[[ -6   8  -7  -4  32 -12 -10   2   3 -19  -8]
 [  3   0   1  -1   2  -1   5  -1   6   5   4]
 [  4  -1   1   1   1  -1   6  -2   4   5   3]
 [  1   3  -1   1  -1  -7   2  -2   4  -5 -11]
 [ -1   3  -2   0   0  -7   3  -3   4  -5 -11]
 [  0  -2  -1   1  -2   3   1   1  -2   0   3]
 [  7   2   6   3   0  -3  13  -6  10   9   8]]
Report the entry directly above 10.
-2
The entry in the bottom-right corner is 8
The minimum: -19
Report the 1st entry on the main diagonal.
-6
Report the top-right entry.
-8
The entry directly below 32 -> 2
Report the fourth entry, reading row by row.
-4
The fourth entry from the end, reading row by row: -6
Report the third entry on the diagonal from the top-right corner.
4
The bottom-left entry: 7
Report the entry just right of the largest entry.
-12
Report the top entry of the column that holds the largest entry.
32
The centre entry: -7
Report the second entry on the main diagonal.
0
The fifth entry from the end, reading row by row: 13
Report the entry just right of the centre entry.
2
The entry just left of -19: 3
Report the bottom entry of the column that holds the smallest entry.
9
The entry directly above the centre entry: -1
The 3rd entry on the main diagonal: 1
Report the entry directly below the smallest entry.
5

m = [63 59 67 87 21 76 38 63 36 33 62]
The entry just left of the centre entry is 21
The entry just left of the largest entry: 67

Questions about the table below.
1) Read off the entry in the bottom-left corner.
2) Read off the minimum.
3) Read off the entry just right of the smallest entry.
4) Read off the first entry, reading row by row.
5) Read off the fourth-last entry, reading row by row.
6) Read off the largest entry in the first column.
7) Read off the last entry, reading row by row.
8) Read off the bottom entry of the column that holds the smallest entry.
[[6 4 6 6 5 5 5 5 5 5 5 4 4 6]
 [7 7 5 7 4 5 5 5 5 5 6 3 2 3]
 [4 6 5 4 5 5 4 5 4 4 6 6 7 4]
 [4 6 3 5 4 5 5 4 6 6 5 5 3 3]
 [3 3 4 3 5 4 5 4 5 5 3 7 6 6]
 [6 4 6 5 5 5 5 5 5 5 5 4 4 6]
 [8 2 8 8 6 5 5 5 5 5 4 2 1 8]
 [7 2 7 7 6 5 5 5 5 5 4 3 2 8]]
1) 7
2) 1
3) 8
4) 6
5) 4
6) 8
7) 8
8) 2

x =
[[ -81    6 -148  -31  -87  105 -134   94   16  466 -144  -74]
 [  28  -75  234 -144   58  -20  -35  214 -115 -149 -431 -211]
 [-154   70    8  -21 -131  230 -140  140   86  563  -47 -301]
 [  45  -93  294 -180   82  -21  -42  284 -143 -170 -559 -253]
 [ -72    5  -44  -38  -66   88  -98   86    8  303 -121 -125]
 [ -17  -33   78  -66   -4   -1  -35   72  -46  -29 -163 -119]
 [   3  -55 -417   19  -51  -94  -82 -121  -38  235  -18  308]
 [ -24  -24  -25  -24  -24  -24  -24  -24  -24  -22  -23  -24]
 [ -37  -22 -276    6  -68  -11  -89  -52   -7  282  -21  131]
 [ -24  -24  -26  -23  -24  -24  -24  -25  -24  -23  -23  -23]
 [  17  -63  206 -118   44  -24  -22  157  -95 -164 -328 -185]
 [ -22  -21   22  -19  -17  -35    1  -48  -21 -119   24  -42]]
Rows and columns are numbered from 1.
What is the entry in the bottom-right corner?
Answer: -42
What is the entry at row 1, column 3?
Answer: -148
What is the entry at row 2, column 3?
Answer: 234
What is the entry in the top-right corner?
Answer: -74
The entry directly below 206: 22
The entry directly below the smallest entry is -121
The entry in row 3 and column 1 is -154
The entry just left of 1 -> -35
What is the entry in the bottom-left corner?
Answer: -22
What is the entry in row 2 and column 1?
Answer: 28
The entry directly above -29: 303
What is the entry in row 1 and column 2?
Answer: 6
The entry at row 1, column 1: -81
The entry just left of 88 -> -66
The entry directly above the largest entry -> -149
What is the entry just left of the largest entry?
Answer: 86
What is the entry directly above the smallest entry?
Answer: -47
What is the smallest entry?
Answer: -559
The entry directly below -7 -> -24
The entry directly below -164 -> -119
The entry just right of the smallest entry is -253
The top entry of the column that holds the largest entry is 466
The entry directly below -51 -> -24
The entry directly above 58: -87
The maximum: 563
The entry directly below the largest entry -> -170
What is the entry just left of -33?
Answer: -17

Questions about the grid below.
1) The entry just right of -5.1?
2) The first entry in reading order?
((-6.1, -2.5, 0.7, -5.6, -5.1, 2.0, -6.7, 3.4, -2.7, 7.6), (-7.4, -1.6, -4.1, -4.4, -6.8, 3.7, -8.1, 2.5, -1.2, 16.0), (0.8, -8.5, -23.0, -4.5, -2.2, -11.1, -6.9, -5.3, -8.6, 3.6), (-3.9, -3.9, -3.9, -3.9, -3.9, -3.9, -3.9, -3.9, -3.9, -3.9))
1) 2.0
2) -6.1
